The symbols move the objects like this.
DP: +>NM, *>QS, &>ZJ, ^>ZQ, ~>SD
NS: +>BR, *>DP, &>RL, ^>JZ, ~>NM
HT: +>NF, *>GB, &>CN, ^>DG, ~>DH
NF: +>FD, *>DH, &>HF, ^>GB, ~>MJ
BG: +>CC, *>CT, &>ZC, ^>DL, ~>BT
BR: +>GH, *>NM, &>TJ, ^>DP, ~>NQ
HM: +>FQ, *>CD, &>ZN, ^>SJ, ~>NR
PF: +>TT, *>RL, &>NM, ^>JJ, ~>TJ
PR: +>HS, *>DZ, &>ML, ^>ZS, ~>PG
ZJ: +>NS, *>JZ, &>JJ, ^>QL, ~>DP
GD: +>DG, *>PB, &>ZP, ^>BT, ~>SR
FQ: +>ZS, *>NR, &>RP, ^>CD, ~>JG
QD: +>PR, *>ZS, &>RF, ^>FQ, ~>DZ
SJ: +>CD, *>GH, &>NL, ^>BR, ~>LL
QZ: +>RF, *>RP, &>JG, ^>ZN, ~>BD
CC: +>GD, *>BT, &>NJ, ^>CT, ~>PB
JJ: +>RL, *>NZ, &>QS, ^>SF, ~>ZJ
ZN: +>RP, *>TR, &>DD, ^>NL, ~>HM
ZH: +>HT, *>DG, &>LB, ^>GD, ~>GB
ZQ: +>QS, *>JQ, &>QL, ^>FD, ~>LC
RL: +>TJ, *>ZJ, &>SD, ^>NZ, ~>NS
PB: +>SR, *>DR, &>CC, ^>MN, ~>QT
NJ: +>ZP, *>BG, &>DR, ^>ZG, ~>CC
MN: +>DR, *>SG, &>CT, ^>QG, ~>ZC
NQ: +>PN, *>PF, &>BR, ^>SD, ~>TT
RF: +>ML, *>BD, &>HH, ^>RP, ~>QD
HS: +>BH, *>PG, &>FP, ^>DZ, ~>QG
MG: +>ZN, *>NL, &>LL, ^>TT, ~>TR
RG: +>PC, *>HF, &>MJ, ^>CN, ~>QR
NZ: +>ZJ, *>QL, &>LC, ^>PC, ~>JZ
FJ: +>ZQ, *>FD, &>PC, ^>NF, ~>JQ
SG: +>ZC, *>MH, &>BH, ^>GR, ~>ZG
DD: +>RR, *>MG, &>CD, ^>PN, ~>ZN
FM: +>RG, *>CN, &>DH, ^>LB, ~>HF
CD: +>NR, *>LL, &>TR, ^>GH, ~>DD
ZS: +>DZ, *>JG, &>BD, ^>NR, ~>HH
ZP: +>CM, *>CC, &>QT, ^>BG, ~>GD
SR: +>QF, *>QT, &>GD, ^>DR, ~>NC
BT: +>PB, *>MN, &>BG, ^>BH, ~>DR
MJ: +>HN, *>FM, &>NF, ^>JP, ~>RG
CT: +>BT, *>BH, &>ZG, ^>HS, ~>MN
NR: +>JG, *>DD, &>HM, ^>LL, ~>RR
DR: +>QT, *>ZC, &>BT, ^>SG, ~>NJ
JN: +>SJ, *>BR, &>TT, ^>NS, ~>GH
JZ: +>DP, *>ZQ, &>NZ, ^>FJ, ~>QS
ZC: +>NJ, *>ZG, &>MN, ^>MH, ~>BG
TJ: +>JN, *>NS, &>PF, ^>ZJ, ~>BR
PJ: +>GR, *>RF, &>DZ, ^>QZ, ~>ML
QL: +>JZ, *>FJ, &>SF, ^>QR, ~>ZQ
QF: +>JP, *>NC, &>DG, ^>QT, ~>LB
DL: +>CT, *>HS, &>MH, ^>PR, ~>BH
BH: +>MN, *>QG, &>DL, ^>PG, ~>SG
LL: +>DD, *>PN, &>SJ, ^>NQ, ~>MG
DG: +>GB, *>SR, &>CM, ^>PB, ~>QF
JQ: +>LC, *>HN, &>FJ, ^>MJ, ~>SF
DH: +>MJ, *>JP, &>HT, ^>QF, ~>FM
SF: +>NZ, *>PC, &>JQ, ^>RG, ~>QL
PN: +>MG, *>TT, &>GH, ^>PF, ~>NL
JG: +>HH, *>RR, &>FQ, ^>DD, ~>QZ
GR: +>MH, *>ML, &>PG, ^>RF, ~>FP
LB: +>CN, *>CM, &>QF, ^>ZP, ~>ZH
BD: +>QD, *>FQ, &>QZ, ^>HM, ~>ZS
TT: +>NL, *>TJ, &>NQ, ^>RL, ~>JN
FP: +>DL, *>PR, &>GR, ^>QD, ~>HS
MH: +>ZG, *>FP, &>QG, ^>ML, ~>DL
LC: +>JJ, *>SF, &>ZQ, ^>HN, ~>NZ
ML: +>FP, *>QD, &>PJ, ^>BD, ~>PR
QR: +>FJ, *>NF, &>RG, ^>HT, ~>FD
GB: +>DH, *>QF, &>ZH, ^>SR, ~>JP
NC: +>LB, *>ZP, &>SR, ^>NJ, ~>CM
GH: +>LL, *>NQ, &>JN, ^>NM, ~>PN
NL: +>TR, *>JN, &>PN, ^>TJ, ~>SJ
JP: +>FM, *>LB, &>GB, ^>NC, ~>CN
ZG: +>BG, *>DL, &>SG, ^>FP, ~>CT
QS: +>SD, *>LC, &>JZ, ^>JQ, ~>JJ
DZ: +>PG, *>HH, &>QD, ^>JG, ~>PJ
RP: +>BD, *>HM, &>RR, ^>TR, ~>FQ
HF: +>QR, *>HT, &>FM, ^>ZH, ~>NF
QG: +>SG, *>GR, &>HS, ^>PJ, ~>MH
RR: +>QZ, *>ZN, &>NR, ^>MG, ~>RP
TR: +>HM, *>SJ, &>MG, ^>JN, ~>CD
PC: +>QL, *>QR, &>HN, ^>HF, ~>FJ
NM: +>NQ, *>SD, &>NS, ^>QS, ~>PF
HN: +>SF, *>RG, &>FD, ^>FM, ~>PC
FD: +>JQ, *>MJ, &>QR, ^>DH, ~>HN
PG: +>QG, *>PJ, &>PR, ^>HH, ~>GR
QT: +>NC, *>NJ, &>PB, ^>ZC, ~>ZP
CN: +>HF, *>ZH, &>JP, ^>CM, ~>HT
SD: +>PF, *>JJ, &>DP, ^>LC, ~>RL
HH: +>PJ, *>QZ, &>ZS, ^>RR, ~>RF
CM: +>ZH, *>GD, &>NC, ^>CC, ~>DG

The rows follow the links: the fewer symbols apart two objects are, the more alike their rows tend to be.

Each row is also shifted at random along 4 hidden directions that mean nothing.

Some objects, each with a row of numbers:
HN: [-96  13  20  31  10  -4 -26  -4 -28 -10  11  27 -18   1  -9  47  -5  23  31 -23   6  13 -21  16  -2  12 -57 -20 -21 -51  -3 -18   8 -24  24 -32  -5 -47   6  -3   8  12  14  35  28  42  -6 -43 -38 -24 -43]
FQ: [ 71 -22 -19 -17 -14  11   9  37  14 -15 -56 -32  37  -6  10 -17  12 -13   1  24 -10   3  34  -1 -13  10 -12  17  39  28  -5  15  25  18 -22   5  21  11 -24  17  -3  11 -30  -1 -16 -60  -4  39   5  -3  13]
TT: [ 28 -16  18   8   2  32 -10   9 -26 -18   1  -7  22 -28  -2  -1  -2   9   6  22  28   3  11 -23  23  -7 -16  36  17  -9  -9 -19 -18 -23   3  -6  26  -4 -21  15  10  14 -21 -29 -33  -8  36   2   5   3  10]
ZS: [-102  -31  -23   -4   -4   26   18  -22  -14    3   44   15   19   -6   32  -37   11   16   10  -19   25  -12   23   -7   14   25   41  -32  -24   26   13   -8   19   -2  -26   35   -4    9   -5   15   31  -29   15  -15   26   24  -30   -3   11   10   14]
BG: [-22  12   5  -3   6 -27  18 -21  14  -3  21   9 -33  29  18 -35 -20  -9 -13  15 -25   1   1   9  20 -25  31  -4 -13  24  21  13   1  11  38   0   4  10  20  -1  17 -46  -1 -17  18  14  -4  31   2  21 -30]
MN: [ 41  10  -8 -11  -1 -29  10  -1  33  -2 -19  -6 -35  20  22 -22 -10 -26 -10  14 -35   0  -2   9   8 -25  19   2  20  26   5  18   4  19  23 -12   0  18   8  -3  -9 -24 -19  -7   7 -21  -8  38   3  16 -17]
JZ: [ -5   7  24  12  -2   3  -9  24 -22  -5 -31 -21  37  -6 -47  18   4  14 -10  16  -5   8   0   9 -39   6 -27  33  -1 -15 -11  10  -3   3  -6   0   5 -15  -5  -8 -22  27  -9  25 -31 -23  20 -18   3 -27   7]
DH: [ 38  31  21  -1   6 -22 -12 -11  11  18  11   1 -30   7 -27  11 -12 -12 -29  -4 -15  -9 -34   1 -14 -21  25  16  -8 -10 -13   3 -36   9   9 -12 -22  21  19 -29 -34  13   5   3 -24   5  14 -12  15   2  13]
ML: [ -4 -24 -39 -14  -3  10   9  22  27  22 -38 -14  -5  -5  35  10  12 -25  10 -28  -1   2   0 -13   8  14 -15 -22  35  14   0   8  22   8 -30  12  -2   8 -10  13   2  22   1  -6  11 -41 -24   7  -9  25  22]
TJ: [-21  -7  45  13   5  31   3  -5 -51 -18  37  -7  25 -18 -17 -30 -19  20 -13  40  36  -1   9 -29  32 -22   4  58 -15  -1   2 -18 -33 -30  16  13  31  -1  -6  13  22  -9  -6 -55 -43  15  59   3  20   9  12]
GB: [-11  24  28  18  12 -19  15  10  -3  23 -11 -19 -32  20 -24  16 -26 -12  -7   5 -18  15 -33 -15  16 -35 -29  24  -5 -15  13   9 -15  -8  32  -4   5 -17  29  -6   0   2  20 -31  -9   0  36  -6 -15  26 -15]
GR: [-91 -22  -3   5   9  10  23   0  -4  10  13   1 -27   8  53 -21 -15 -10  16  -1  10   2   0 -31  58 -22  -7   0   4  20  23  -3   9 -20  23  11  21  -5   8  26  39 -27   9 -57  12   5   4  15 -15  48 -11]
PF: [ 70  -4   6 -10  -8  24 -15   5 -16  -3   6 -11  39 -26 -30   2   8   5 -16   5  26  -6   5 -12 -14  12  16  25   9  -7 -18  -9 -24  -2 -32  11   1  18 -20  -6 -21  30  -7   0 -38 -12  23 -10  29 -14  44]
MJ: [ 15  31  46  14  10 -21 -15 -13  -9  -5  14  -1 -24  11 -27  -4 -19  -3 -28  24 -12  -3 -25  -2  -1 -33  12  41 -11 -13  -6   3 -39  -4  31 -19   0   8  16 -22 -20  -5  -8 -11 -31  11  37   2  15   3 -11]
CM: [-79  19  10   2   5 -25  13   2  13  39 -15 -21 -20  25 -21  -3 -11 -10 -38 -12 -26  -3 -30   1 -31 -15  19  13 -17  11   2  24 -14  26  -2  17 -20  18  30 -25 -31   6  17   7 -16 -23  -1 -15  15  13  19]
QL: [  6  19  27  11   0  -6 -20  -1 -18 -13  -2  -3  23   1 -40   7   0  16 -13  15  -5   2   0  20 -38   6  -2  16 -17 -19 -11   4 -12   2   2 -10  -6  -8   4 -16 -19   9  -8  28 -17   5  14 -16  10 -33  -2]
RR: [ 10 -27  -7   2  -8  24  20  23 -17 -33 -16 -12  26  -1  21 -15   1  12  33  34   9  14  40  -6  31   3 -43   8  20   9  13  -4  32 -15  20   1  38 -31 -22  41  47 -26 -17 -29  13  -9  12  30 -24   1 -28]
RF: [ 23 -21  -5  -7  -6  21  49   4 -15  -9  14 -21  10  12  16 -45 -13   0  12  33  13   6  27 -26  55 -23   0  19   4  29  30  -2   9  -6  21  28  34  -2  -3  31  54 -46   2 -75   3  -7  23  42  -2  37  -7]
HT: [ 14  27  16   6  10 -14   6 -26  -9  13  43  20 -38  13 -22  13 -16   2  -4 -10   0   2 -28  -3  18 -22   9  -7 -30 -23   6  -9 -28 -11  26  -3 -11  -4  24 -16   5 -14  29 -16   6  48  14 -17  -7   8 -14]
SD: [-78  -5  22  14   1  27  -3 -15 -48  -5  52  10  33 -16 -30  -2  -1  33   2  -3  40  -6   4  -7  -5  16  10   6 -40 -15   1 -20 -11 -22 -12  21   2 -15   0   1  18   3  25  -7  -9  41  16 -36   9 -15  13]
NC: [-71  16  -9   2   5 -31   6  12  22  44 -30 -10 -20  25 -14  24  -3 -12  -8 -33 -26   3 -33  13 -35   3 -10 -17 -12  -3   5  27  11  21 -11  10 -26  -3  28 -25 -24  20  24  30  15 -21 -24 -27  -7   4   9]
CN: [-26  32  44  12  11 -18   5 -11  -8  19  20  -9 -33  16 -26 -16 -34  -7 -39  19 -12  -4 -34 -16   8 -46  24  47 -20   1   5  10 -43  -3  30   1   1  21  33 -20 -16  -7   7 -37 -39   4  44   3  24  27   5]
DR: [ 52  12 -27 -11  -2 -28  19  -9  29   1  -2   8 -31  26   7   4  -3 -12  16 -10 -27   6   0  20   5  -1  -2 -41  -4   0  17  11  21  18  19  -4 -12 -10  14  -5  10 -30  13  13  49   9 -30  17 -21  -1 -36]
NR: [-78 -33 -12   3  -6  23 -10  11  -7 -14 -23   3  32 -16  32 -10  22  14  20  -4  12   0  28   6  -7  30  -9 -10  12  16  -4  -2  32  -4 -22   0  14  -6 -24  23  10   5 -21  19   6 -16 -24  -1  -3 -13   3]
DD: [ 24 -22 -21  -5  -7  27  -6  -5 -14 -32  12  24  23 -21  31   2  18  14  39  -1  22   3  35   8  17  30 -24 -32  13  -7  -2 -21  31 -15  -7 -11  14 -23 -31  30  31 -12 -12   8  35  20 -21  10 -22 -22 -20]
JJ: [ 54   6  18   3  -8   6  -8  26 -14   0 -35 -28  43 -10 -55  17   4   7 -18  18   0   6   2   3 -40   7 -20  35   6 -13 -14   8  -7   8 -15   7   1  -1  -8 -12 -27  32  -8  22 -36 -32  24 -11  11 -27  22]
RG: [-26  29  36  20  10 -11 -13 -24 -23 -11  43  24 -27   6 -18   5 -18  15   1   7   5   2 -18   4  14 -21  -4   7 -29 -30   2 -13 -26 -21  37 -23  -1 -14  16 -10   9 -16  11  -7   3  50  22 -16  -8  -6 -33]
ZG: [-72  -2   2   2   7 -19   0  -1  24   9 -16  -3 -39  13  44 -20  -7 -21 -12   2 -26  -2  -9  -2  16 -25  11   6  14  26   6  12   4   9  21 -15   7  18  11   6  -3 -14 -18 -13  -3 -17 -12  25   1  30 -12]

Start, symbols taken left to right, then the object you end at.
Answers are names.
[-28 -16  18   7   1  29 -19  23 -24  -2 -23 -17  33 -29  -8   8   3   7  -8  16  22   0   2 -23   0  -1 -19  46  18  -5 -20  -8 -15 -16 -14  -3  17   4 -18   8 -13  40 -17 -14 -49 -30  35 -12  12  -1  26]
^ ^ ~: LC
[ 43 -14  25   4  -6  21 -18  19 -13 -28 -21 -17  26 -27   9 -23   0  -2 -18  43   9  -2  22 -21   9 -15   1  59  35  15 -20  -5 -20  -7   2 -14  31  20 -28  16 -12  17 -45 -25 -55 -33  39  26  26   1  16]
* ^ ^ ~ *: LC
[-47 -29  -1   5  -4  25  -7   7 -16 -28  -9   2  30 -15  32 -16   8  11  22  16  12   0  32   0  12  14 -16   8  13  12  -3  -8  22 -12  -2  -7  26 -14 -27  27  22  -4 -23   2   3  -6  -5  13  -6  -9 -10]
* * + ~: DD
[-89  21  12   3   9 -26  -8  -3  18  45 -12 -11 -22  14 -20   4  -7 -15 -47 -27 -22 -10 -40   3 -43 -12  42  13 -19   9 -10  26 -28  26 -21  14 -33  32  30 -37 -53  29  15  21 -32 -22  -6 -26  29  12  35]
& * & & & ^: BG
[-23   3  35  22   4  26  18  -7 -65 -22  52   2  29  -2 -38  -7 -15  40  21  31  37  11  13 -15  31 -11 -28  22 -37 -24  19 -23 -11 -35  31  14  29 -42   6  14  52 -29  25 -42   0  50  48 -12 -13  -6 -24]
~ ~ + * + ~: NQ
[ 29 -15  -8  -7  -8  25 -35  -5   1 -11  -1  13  29 -38   9  10  23   2  -5 -12  24 -16  10  -4 -20  28  26   0  16  -1 -32 -16 -13  -4 -49  -7 -10  27 -33  -2 -27  37 -21  25 -28  -7 -10 -12  22 -21  40]
* ^ ~ ~: NS
[ 70  10 -13 -18   0 -22  16 -31  26 -10  34  18 -38  20  25 -32  -9 -13   2   5 -18  -6   7   7  28 -18  41 -25  -4  21  13   2  -3   8  28  -4  -7  20   9  -1  14 -52  -3 -19  27  27 -16  38   4  17 -25]
* & ~ & +: CT
[-97 -22  12  11   0  28 -41  10 -16   1 -14   3  30 -38  17   6  13   9 -14  -4  25 -12   0 -15 -15  19   8  27  15   2 -31 -10 -12 -11 -34  -7   3  18 -20   1 -27  46 -23  14 -45 -23   7 -26  22  -6  39]
+ ~ ~ & &: SJ
[ 58  24   1  -6  -1 -33  34   3  16  14  -3 -18 -26  36 -27  -5 -20 -11 -15   9 -29   9 -11   6   0 -24  -2  -1 -13   8  23  19   0  21  29  11  -6  -2  26 -10   6 -27  18 -14  13  -3   6  19  -5  10 -18]
& ^ ~ ^ &: DL
[ 27  26  28  18   6 -18  -6  -5 -12  -3  10   6 -34  10 -21  26 -19   1   7   8  -6  13 -27   2  16 -26 -34  12  -8 -35   3  -7 -20 -17  39 -27   3 -22  17 -10   3  -2   6  -9  -1  27  28 -11 -17   3 -33]
^ * * ~: CM
[ 16  30  16  -3   4 -24 -25 -13  14  19   3   8 -28   2 -27  18  -6  -9 -30 -16 -14 -12 -34   4 -28 -13  29   7  -9 -13 -16   3 -36  10  -7 -13 -30  21  16 -32 -45  22   5  21 -24   3   3 -19  19  -4  18]
+ ~ *: NF
[ 64 -20 -21 -14 -12  20 -31   6  13 -21 -24  10  30 -38  19   8  27  -2   6  -5  14  -9  23   6 -21  32   7  -5  32   1 -28 -11   4   2 -38 -18  -1  14 -36   8 -26  32 -33  33 -14 -19 -18   0  10 -28  22]
+ ~ ~: HM
[-10  14  27   7  -5  -7 -20   6 -10  -7 -13 -17  36  -6 -45   4   4  10 -33  16  -7  -6  -3  20 -57   7  20  36 -14  -5 -20  12 -16  14 -20   2 -10  13  -3 -24 -45  24 -14  40 -40 -19  14 -16  30 -34  25]
^ * & ~ ^: CN
[-22 -23  22  15   1  29 -16   7 -26 -23  -4  -1  17 -28  17 -10  -3  10   6  26  24  -4  11 -22  26  -7 -16  37  18  -1 -12 -16  -8 -28   7 -13  32  -3 -24  22  12  10 -26 -23 -31  -5  33   5   1   2   1]
+ & ~ + &: DD
[  6  22  20   0   4 -31  37   5   9   9 -15 -28 -24  43 -17 -28 -29 -13 -23  32 -38   9  -8   3   7 -44   8  32  -7  21  25  29  -1  18  42  10   9   2  29  -8   5 -34   3 -28  -8 -19  24  32   4  27 -24]
+ & ~ * ~ *: PB
[-25 -29  -4  -1  -4  20  23  11 -12 -17  -2 -15  30  -1  17 -39   0   8   8  28  10   3  34 -11  20  -1   1  17  10  32  18   2  19  -3   4  22  30  -4 -10  29  34 -25 -11 -34  -1 -14   8  28   2  12  -4]
^ & * ~ ^: TT
[ -3  22   5   2   3 -27  -1  23  24  38 -48 -27 -27  16 -26  36  -9 -22 -19 -19 -26   9 -38  -2 -26 -13 -22  12   9 -13  -6  22  -6  18  -4  -7 -19   4  22 -22 -38  38  13  13 -14 -37   6 -19  -5  14  14]
* * ~ ^: NJ
[ 12  26  68  23   5 -14   2   3 -37 -26  10 -22   7  14 -49 -23 -31  16 -22  65 -14  11  -1  -3   8 -48  -9  74 -15  -6   7   4 -27 -14  59 -14  32 -11  11  -2   4 -23 -21 -28 -43   4  65  18  11  -4 -31]
^ & + * ~ ^: CN
[-16 -14 -11  -3   2 -10   1  39  33  17 -78 -28 -33   7  48   8  -7 -37   8   2 -33  13 -11 -14  19 -25 -44  21  58  15   1  22  19   6  15 -21  18   1  -1  13 -12  23 -28 -19 -11 -68   0  28 -20  42  -7]
+ ~ ~ ^: QG
